B:
0: 447	-125	57	-4	-582	-278	124	214	243	-91	91	312	310	-40	218	251	146	162	102	43	86	19	135	-124	201	197	111	6	184	74	-28	188	24	-156
1: 47	56	-234	64	-120	11	-208	-235	-102	41	-86	-69	76	-320	138	258	163	125	-250	116	5	16	9	57	-153	400	11	-302	170	-275	-27	14	-124	137
2: -149	-47	-17	65	516	176	-159	-264	-58	238	-356	-292	-74	-172	-76	-104	-7	-202	89	-136	-87	323	2	207	170	-192	-198	69	33	195	-214	-282	35	-27
3: -308	188	122	22	-8	221	-460	109	92	325	-419	-318	-70	-271	-11	-48	34	-274	-279	263	-105	93	195	-187	-27	-39	-271	-50	-83	-180	-296	-483	141	25
4: 120	-40	194	35	-356	-148	61	475	214	-150	170	167	398	-30	180	156	-48	301	187	9	-128	98	386	-223	349	237	62	-58	-82	-52	-68	155	10	-91
5: -49	-28	-124	-52	140	119	-337	-170	-20	87	-494	-313	-82	-196	-328	-151	13	-207	-20	-31	78	140	22	211	-65	34	8	124	130	-30	-301	-175	35	-173
6: 57	-39	-303	-150	277	40	-456	-414	-150	121	-469	-248	-101	-122	-177	-66	104	-124	-102	-140	204	156	-181	414	-209	100	13	61	189	-41	-213	-104	-12	-74
7: 165	-185	152	131	94	-97	316	45	120	76	-150	-60	-38	151	-73	53	15	-117	320	-187	-118	276	72	56	427	-313	-21	257	156	310	93	77	16	-138
8: 306	-28	0	24	-393	-336	76	332	130	-105	140	182	200	179	83	254	149	212	163	-107	119	20	58	-35	198	130	166	71	7	-55	67	315	-27	-95
9: -206	-85	12	-24	534	260	-186	-336	-103	175	-334	-306	17	-217	-62	-106	-107	-142	40	-111	-152	370	121	191	127	-33	-161	-90	104	172	-151	-256	55	-38
10: -135	-55	-141	28	527	238	-220	-438	-132	225	-376	-323	-76	-250	-113	-91	6	-182	38	-149	8	290	-82	283	-16	-54	-126	-43	71	145	-226	-243	45	-34
11: 280	68	-85	103	-279	-333	-28	124	44	47	120	217	208	1	293	384	179	196	-55	32	73	37	9	33	87	202	10	-46	93	-105	93	172	-93	47
12: -60	-88	176	152	312	152	172	10	27	205	-298	-288	-133	26	-83	-35	-83	-109	292	-136	-210	306	135	-7	283	-310	-144	145	-19	154	26	-39	109	-68
13: -98	76	-170	54	57	92	-319	-109	-2	223	-424	-328	-224	-40	-190	-8	125	-216	-123	-25	133	35	-144	140	-176	-46	-4	119	-19	-162	-162	-160	12	7
14: 8	-104	239	80	117	-35	202	211	144	108	-15	-49	70	201	70	59	-28	-26	302	-198	-131	281	144	-70	427	-265	-60	127	-77	252	67	22	94	-70
15: -147	-215	-157	-158	499	325	-306	-460	-48	84	-407	-313	-4	-97	-70	-213	-94	-69	54	-291	13	302	-43	343	-38	56	23	-21	52	153	-231	-211	14	-7
16: 321	-24	164	148	-562	-377	213	531	291	-74	87	209	180	117	20	224	148	61	196	37	10	3	184	-195	399	-42	87	237	52	32	-7	196	-20	-172
17: 165	32	141	251	-175	-222	249	386	112	6	137	96	186	-5	118	254	45	192	269	-18	-125	121	212	-143	375	-6	-30	57	-69	-7	46	205	-22	-57
18: 210	-35	-241	-12	-220	-60	-165	-180	-57	-77	-7	62	199	-281	206	243	156	280	-126	32	54	12	27	77	-102	478	86	-280	166	-231	-60	142	-119	78
19: 48	-103	-62	-90	107	164	-304	-137	51	110	-565	-276	-67	-147	-193	-188	-58	-117	67	-52	36	160	68	178	-65	-3	-26	192	97	-12	-292	-151	92	-172
20: 238	26	68	-87	-483	-225	-134	339	131	-62	101	175	241	-16	289	238	194	267	-36	74	13	-4	184	-223	167	238	-1	-137	-5	-195	-29	136	26	15
21: 155	-222	222	-54	-15	63	164	138	152	-18	-231	-111	81	45	-161	-114	-94	-30	399	-163	-78	261	232	-55	317	-147	35	154	68	243	-88	87	194	-296
22: 250	95	-117	-41	-524	-263	-204	164	28	-62	24	112	162	-121	68	291	259	141	-172	143	154	-87	56	-83	-52	356	97	-155	140	-281	-37	162	-29	-48
23: 234	-243	108	-199	-92	357	-91	232	220	99	-656	-387	-200	225	-246	-389	-155	102	619	-339	188	82	24	-60	-180	-233	139	374	-368	-50	-296	186	468	-342
24: -24	-18	-329	-51	276	-95	-227	-415	-238	-34	157	6	166	-96	233	282	202	207	-201	-199	54	178	-146	315	10	379	59	-376	155	-73	88	77	-239	243
25: 166	-5	-311	-36	-54	74	-386	-335	-69	88	-383	-124	26	-357	28	62	106	64	-160	59	152	18	-74	225	-314	343	12	-88	166	-222	-252	-58	-30	-14
26: 26	-196	130	126	16	23	286	216	181	-83	53	-53	119	137	10	21	-43	141	387	-273	-141	199	157	-59	422	-84	110	98	-120	160	-2	152	-27	-36
27: -42	-135	142	-2	181	238	-11	-109	96	215	-368	-268	-114	-93	-56	-128	16	-216	157	-84	-95	254	70	-50	192	-261	-149	65	26	208	-164	-222	181	-94
28: 165	-1	-340	90	-64	-312	-114	-446	-169	-67	-49	43	40	-336	-119	314	349	-166	-372	115	49	85	-108	317	115	293	47	-146	630	-5	15	-22	-360	33
29: -34	70	-307	83	176	89	-282	-356	-136	250	-354	-308	-262	-139	-86	89	242	-159	-164	-59	161	45	-289	222	-233	4	-41	-30	49	-163	-108	-116	-40	109
30: -66	-97	30	26	399	170	3	-194	-80	201	-382	-372	-244	36	-164	-84	31	-168	189	-202	-92	289	-27	119	158	-290	-115	99	45	119	-3	-62	93	-38
31: 257	-32	87	18	-324	-48	34	288	134	-20	30	113	310	-69	213	170	-50	337	248	-19	29	64	227	-154	31	255	67	-94	-127	-105	-61	240	161	-138
32: 197	-21	-48	62	-248	-49	-68	-139	80	214	-555	-229	-274	-96	-369	26	173	-457	-99	151	132	38	-76	72	-84	-181	0	266	379	34	-77	-114	88	-251
33: -56	-61	-201	-12	250	203	-217	-540	-114	200	-332	-249	-76	-298	-99	20	119	-254	-155	-31	88	189	-140	222	-143	80	-43	-174	243	103	-150	-231	30	-27
34: -145	-12	-316	173	476	177	-183	-379	-180	93	-346	-369	-116	-240	-225	-28	-9	-22	51	-181	4	175	-111	385	-97	114	31	21	25	-99	-183	-49	-157	48
35: 235	119	-114	13	-333	-173	-209	34	-12	147	-101	51	54	-58	246	330	189	135	-190	136	113	-29	-17	-28	-185	238	-26	-123	88	-288	80	112	27	60
36: 304	-18	145	138	-449	-240	154	528	253	-58	13	161	273	96	56	180	-73	240	316	-11	16	31	262	-127	191	109	129	209	-91	-65	-21	290	66	-218
37: 45	-211	122	-179	53	304	-120	-129	122	163	-505	-304	-149	-34	-99	-228	10	-181	166	-116	-11	210	57	-58	54	-208	-72	80	40	149	-199	-171	270	-158
38: -106	-89	-99	-70	252	333	-368	-360	-19	163	-455	-282	-10	-384	85	-128	-10	-43	-116	18	-101	199	82	110	-63	132	-164	-124	81	-48	-321	-330	25	65
39: 143	-4	-152	81	-151	-214	-79	78	45	-81	224	189	277	-60	373	301	173	351	-32	-88	2	47	24	50	177	322	51	-153	-34	-135	-21	133	-212	191
40: 176	-38	5	79	-268	-158	114	59	40	-58	203	173	274	-79	337	369	87	278	-45	40	-116	95	178	-94	173	321	42	-259	146	-94	182	197	-106	104
41: 38	140	-299	67	-29	-72	-405	-105	-57	150	-338	-172	-60	-117	-119	117	116	-47	-175	24	215	-21	-138	261	-288	198	54	89	35	-277	-165	-36	-71	-12
42: 83	54	-349	127	-32	-264	-165	-258	-124	-47	80	67	119	-187	88	345	265	75	-282	1	69	42	-120	278	37	357	83	-162	285	-142	27	53	-347	167
43: 176	59	212	45	-301	-168	27	543	173	63	33	72	179	172	202	178	6	253	252	-35	-21	72	224	-236	198	-7	-27	76	-239	-124	27	208	165	-82
44: 187	53	16	101	-273	-85	-62	347	161	59	49	120	285	-1	294	204	-32	348	198	-46	81	16	129	-95	-24	227	50	-10	-281	-173	-97	179	96	-32
45: 259	74	49	-8	-447	-209	-110	312	129	49	30	166	250	23	258	285	65	229	0	88	89	0	153	-137	-25	245	36	-64	-32	-188	30	175	100	-66
46: 40	2	-84	-230	-113	318	-470	-94	100	407	-662	-397	-347	224	-29	-131	75	-185	-38	-113	349	-25	-266	4	-562	-155	22	131	-242	-209	-132	-121	407	-60
47: 455	-74	-258	18	-478	-304	-28	-72	79	-81	1	210	141	-71	92	292	282	131	-42	-18	260	-73	-143	128	-63	298	205	-5	249	-78	-29	238	-109	-69
48: 5	95	-411	137	317	-280	-241	-398	-263	30	22	-15	56	-160	30	317	243	21	-263	-92	74	149	-202	474	44	261	6	-113	283	-84	37	12	-376	181
49: 23	-182	236	-32	18	200	109	102	168	98	-183	-157	6	-7	78	-91	9	-9	282	-133	-145	232	171	-204	319	-202	-100	3	-85	179	-115	-76	199	-71
50: 74	21	496	-55	-549	156	31	661	425	313	-108	-14	73	249	366	63	-21	36	216	78	-20	32	261	-636	87	-244	-133	16	-440	-31	-18	-64	517	-94
51: 103	144	-180	4	-413	-182	-363	-7	32	35	-99	41	124	-325	6	226	292	-80	-358	253	156	-79	11	-19	-86	336	5	-157	213	-226	-216	-129	-81	-21
52: 219	42	-332	37	-150	-229	-214	-152	-83	-8	-93	19	56	-63	-7	260	199	103	-135	-43	219	-15	-156	273	-169	312	156	-23	177	-206	-4	176	-159	13
53: 375	-163	123	-157	-274	-10	-5	353	170	-54	-147	49	209	188	209	8	-120	451	445	-211	57	101	203	-98	20	123	109	102	-218	-109	-41	366	250	-178
54: 331	54	36	42	-495	-414	-85	466	202	-34	75	262	225	133	292	292	165	263	16	45	39	-25	133	-91	223	133	17	152	-12	-178	8	186	-81	13
55: 271	42	-147	132	-335	-251	-53	28	54	-4	63	193	232	-207	229	340	180	177	-103	108	59	-5	40	30	36	321	33	-99	162	-136	-37	107	-134	28
56: 250	68	-94	-123	-592	-174	-298	84	77	-2	-96	95	150	-163	99	241	239	55	-267	214	179	-96	63	-117	-159	368	75	-177	195	-263	-80	49	47	-71
57: 353	5	44	155	-474	-526	167	329	185	-103	234	357	318	30	113	376	188	70	30	69	33	50	142	-21	399	126	87	113	249	91	68	188	-162	-124
58: 14	-267	4	-183	340	308	-111	-343	-17	83	-469	-325	-87	-58	-143	-232	-78	-97	210	-247	-36	314	38	176	54	-94	-12	32	125	198	-151	-90	159	-142
59: -245	-69	109	-29	417	212	-155	-23	-1	130	-286	-339	-69	-18	-94	-165	-37	-104	144	-184	-169	307	129	39	285	-198	-147	41	-96	105	-166	-210	63	3
60: 313	-225	144	-76	-135	116	77	174	202	26	-422	-151	-1	5	-196	-210	-71	24	514	-180	72	153	132	-48	119	-170	54	288	-57	147	-264	127	304	-376
61: 250	-53	110	24	-421	-250	101	370	152	-181	149	190	336	-33	98	214	44	261	153	18	-58	69	298	-150	309	249	108	-43	79	-53	-3	245	-27	-132
62: -50	-26	-121	-60	75	150	-292	-340	-35	198	-378	-251	-142	-211	-39	5	179	-237	-226	41	36	124	-80	87	-76	14	-98	-99	199	-18	-150	-262	25	35
63: 133	-122	146	79	51	-89	225	233	53	-56	-77	-99	30	83	-118	16	11	101	399	-192	-139	226	187	-33	430	-152	7	150	4	103	7	207	28	-147
64: 35	109	-330	247	89	-200	-192	-196	-100	16	68	85	226	-335	207	329	138	180	-204	39	-3	70	-31	287	33	397	-16	-135	134	-167	-107	-22	-345	188
65: 64	83	211	116	-170	-167	75	468	106	61	127	59	190	88	232	234	26	229	177	-4	-136	128	255	-232	312	6	-89	-29	-183	-99	73	147	68	9
66: 201	10	-140	-45	-350	-128	-173	-57	1	-38	-3	92	205	-183	153	269	158	156	-181	100	89	-1	65	0	-90	410	91	-240	197	-192	-5	111	-47	1
67: -43	-90	231	-23	79	131	-57	394	168	23	-255	-218	42	88	-29	-178	-125	146	383	-180	-166	205	286	-134	319	-157	-69	199	-281	-19	-205	9	151	-103
68: -266	77	-303	338	797	17	-87	-375	-250	231	-195	-366	-256	-99	-119	73	157	-134	37	-277	-85	273	-268	449	207	-215	-159	112	-37	36	-76	-155	-300	247
69: -25	-104	135	-18	-74	173	-90	88	205	146	-427	-250	-78	-9	-204	-155	-41	-242	123	-29	-3	141	120	-60	89	-174	-5	204	7	100	-210	-179	176	-196
70: 135	24	126	218	-219	-264	225	397	102	-85	218	133	245	-25	138	282	70	239	193	1	-171	115	264	-152	442	94	-3	-12	-11	-47	65	214	-107	-8
71: -60	31	18	300	472	-267	104	244	-17	25	105	-14	112	98	111	129	26	188	315	-280	-225	305	95	210	626	-201	-153	253	-161	108	-36	53	-267	127

-130	37	12	-353	98	-80	71	-221	8	123	203	-156	-184	-109	-259	44	-125	-105	-57	-120	-76	-27	234	102	93	-70 => 3
-313	356	153	355	-85	-35	663	467	-450	-224	-495	461	175	-60	221	330	-16	490	-306	375	178	345	-287	-328	144	265 => 32
-113	-43	135	-225	-23	-120	-99	-44	24	-45	52	-133	-263	-64	-173	86	-252	-4	125	-82	25	-96	190	-41	48	-113 => 43
-12	183	85	-354	216	-78	297	-366	-67	96	217	-315	-444	-282	-321	-78	-94	-70	91	-213	-213	-81	391	142	181	-99 => 42
-362	267	-115	-62	199	217	43	64	-225	151	-181	-106	31	54	263	226	-116	149	-240	-144	29	71	-226	125	379	164 => 48
-212	247	24	284	-157	11	341	584	-317	-149	-443	486	289	173	274	373	19	415	-323	278	243	159	-356	-325	84	321 => 6
286	-226	43	-120	-130	-199	-440	-3	128	108	42	-35	-547	158	-161	-129	-131	-172	381	-407	-18	-303	472	13	69	-239 => 19
191	-98	115	-86	-100	-221	192	-46	-74	-4	-147	511	-141	-64	-88	-90	162	130	120	-3	-59	-113	256	56	-67	384 => 41
-472	379	37	165	174	99	704	195	-390	214	-315	279	53	-26	342	309	32	281	-481	27	-61	271	-186	-142	588	264 => 4
-239	103	11	-171	127	-108	-163	-209	5	38	-56	-442	-370	-97	88	64	-236	-104	105	-393	58	-68	312	290	482	-162 => 35
64	-258	47	-474	51	52	-237	-161	167	12	292	-155	-88	-6	-369	62	-226	-121	86	78	45	-250	-60	4	-429	97 => 71
104	-58	-194	-100	141	90	-96	-62	-42	24	232	49	-39	124	-257	-129	-32	21	-68	28	-69	87	-110	131	-208	-87 => 22
161	-254	238	-200	-33	-46	184	-84	-17	-130	59	337	-156	-128	-335	-68	-88	137	170	289	-28	-85	-28	-119	-486	276 => 45
78	-352	-19	-328	63	-111	-448	-322	196	303	176	-25	-420	82	-121	-169	-105	-269	226	-429	-135	-245	387	276	156	-50 => 13
-154	-42	192	-61	-111	-199	104	147	-45	-209	-19	184	-72	-55	-176	140	-195	187	12	192	50	52	42	-231	-63	-44 => 63
-64	-503	268	52	-206	-308	123	176	89	23	-245	721	98	69	116	215	18	54	-87	270	156	-101	-63	-262	-148	506 => 38
-411	360	11	-34	208	-5	636	-26	-263	91	-147	108	63	-142	179	225	52	210	-398	9	-70	190	-46	55	499	271 => 56
67	50	196	-194	5	-168	153	-71	-102	-65	40	-139	-321	-250	-347	54	-174	3	173	44	-29	-86	235	-165	-172	-81 => 55
-176	-213	126	-895	243	55	-250	-694	193	330	463	-413	-373	-298	-471	-55	-309	-304	179	-261	-261	-279	335	307	-68	40 => 57
29	114	109	-139	161	-64	468	-172	-109	-44	90	-112	-259	-219	-241	0	-49	24	-22	60	-46	5	126	4	-33	53 => 23
134	-249	-48	-115	48	32	-263	-4	-2	5	-9	172	41	70	-93	7	-48	32	66	99	54	-129	-210	43	-369	269 => 68
-164	-172	-127	20	164	187	-112	61	-94	82	-53	132	200	129	88	132	-109	58	-233	181	117	124	-478	51	-193	225 => 29
90	-322	-60	-130	193	183	60	-56	93	60	268	179	26	178	-172	-32	-53	4	-153	209	-30	-52	-371	-17	-352	204 => 20
-68	43	-68	-388	279	-125	87	-564	26	124	291	-409	-310	-286	-321	-148	-78	-240	18	-238	-126	35	383	445	127	-124 => 18
-295	148	-25	757	-87	7	221	665	-393	-15	-662	461	17	327	619	275	-56	339	-291	42	276	380	-331	-264	503	-2 => 40
94	-153	197	-323	-123	-240	4	-101	74	-83	222	71	-301	-114	-492	-44	-177	-29	199	50	-62	-99	348	-130	-245	-152 => 8
-208	229	102	191	-120	-149	-21	383	-271	-120	-310	-1	-137	-12	61	266	-234	214	17	3	125	108	35	-310	191	-210 => 17
-207	203	31	-8	44	-15	334	122	-241	131	-230	360	17	-1	172	162	79	242	-207	-39	-84	47	-14	-48	333	323 => 5
-156	317	5	-169	299	51	470	-208	-248	166	-36	-205	-158	-262	-24	110	3	34	-167	-89	-113	26	49	108	240	188 => 47
55	-164	-126	-275	-128	-185	-484	24	82	77	283	-25	-59	121	-456	12	-178	-175	33	-60	12	-6	215	-48	-266	-365 => 51
-80	-152	125	-87	-68	-58	-144	178	-8	133	22	70	-247	119	-117	154	-248	-19	37	-53	-10	-94	58	-304	19	-163 => 16
13	-120	-128	61	-24	2	-249	114	-47	-50	-53	169	5	189	-13	-16	-77	67	-17	10	127	90	-116	103	-108	-9 => 65
449	-724	294	-7	-752	-799	-562	263	303	-104	-144	880	-316	216	-351	-115	2	-159	500	-57	197	-253	804	-272	-359	-97 => 15
-376	98	-106	-62	189	187	-142	66	-138	184	-27	-140	-44	120	147	187	-238	68	-201	-140	-23	104	-214	26	320	-92 => 28
227	-155	24	116	18	-1	377	129	-109	-28	-126	738	81	133	44	-70	256	286	-99	229	-65	-46	-216	-60	-195	573 => 59
135	-252	-297	294	-68	-170	-609	96	-1	114	-143	187	-155	342	139	-182	11	-137	78	-331	138	138	160	310	153	-252 => 1
130	-146	47	-201	90	-9	-148	-140	-43	193	9	-7	-288	-61	-141	-31	-84	-87	172	-145	-86	-191	112	29	-119	114 => 64
-134	191	-108	79	-16	-45	176	216	-71	14	-75	-149	-76	177	73	217	-84	-44	-255	-116	248	81	52	-11	283	-148 => 54
-384	341	22	16	73	-78	308	99	-227	23	-202	-45	-64	-73	168	248	-87	162	-232	-108	32	146	79	-2	516	8 => 24
-194	-123	128	-371	-133	-381	-301	-319	117	-157	95	-258	-268	-256	-350	-15	-306	-177	230	-128	147	60	540	282	2	-281 => 12
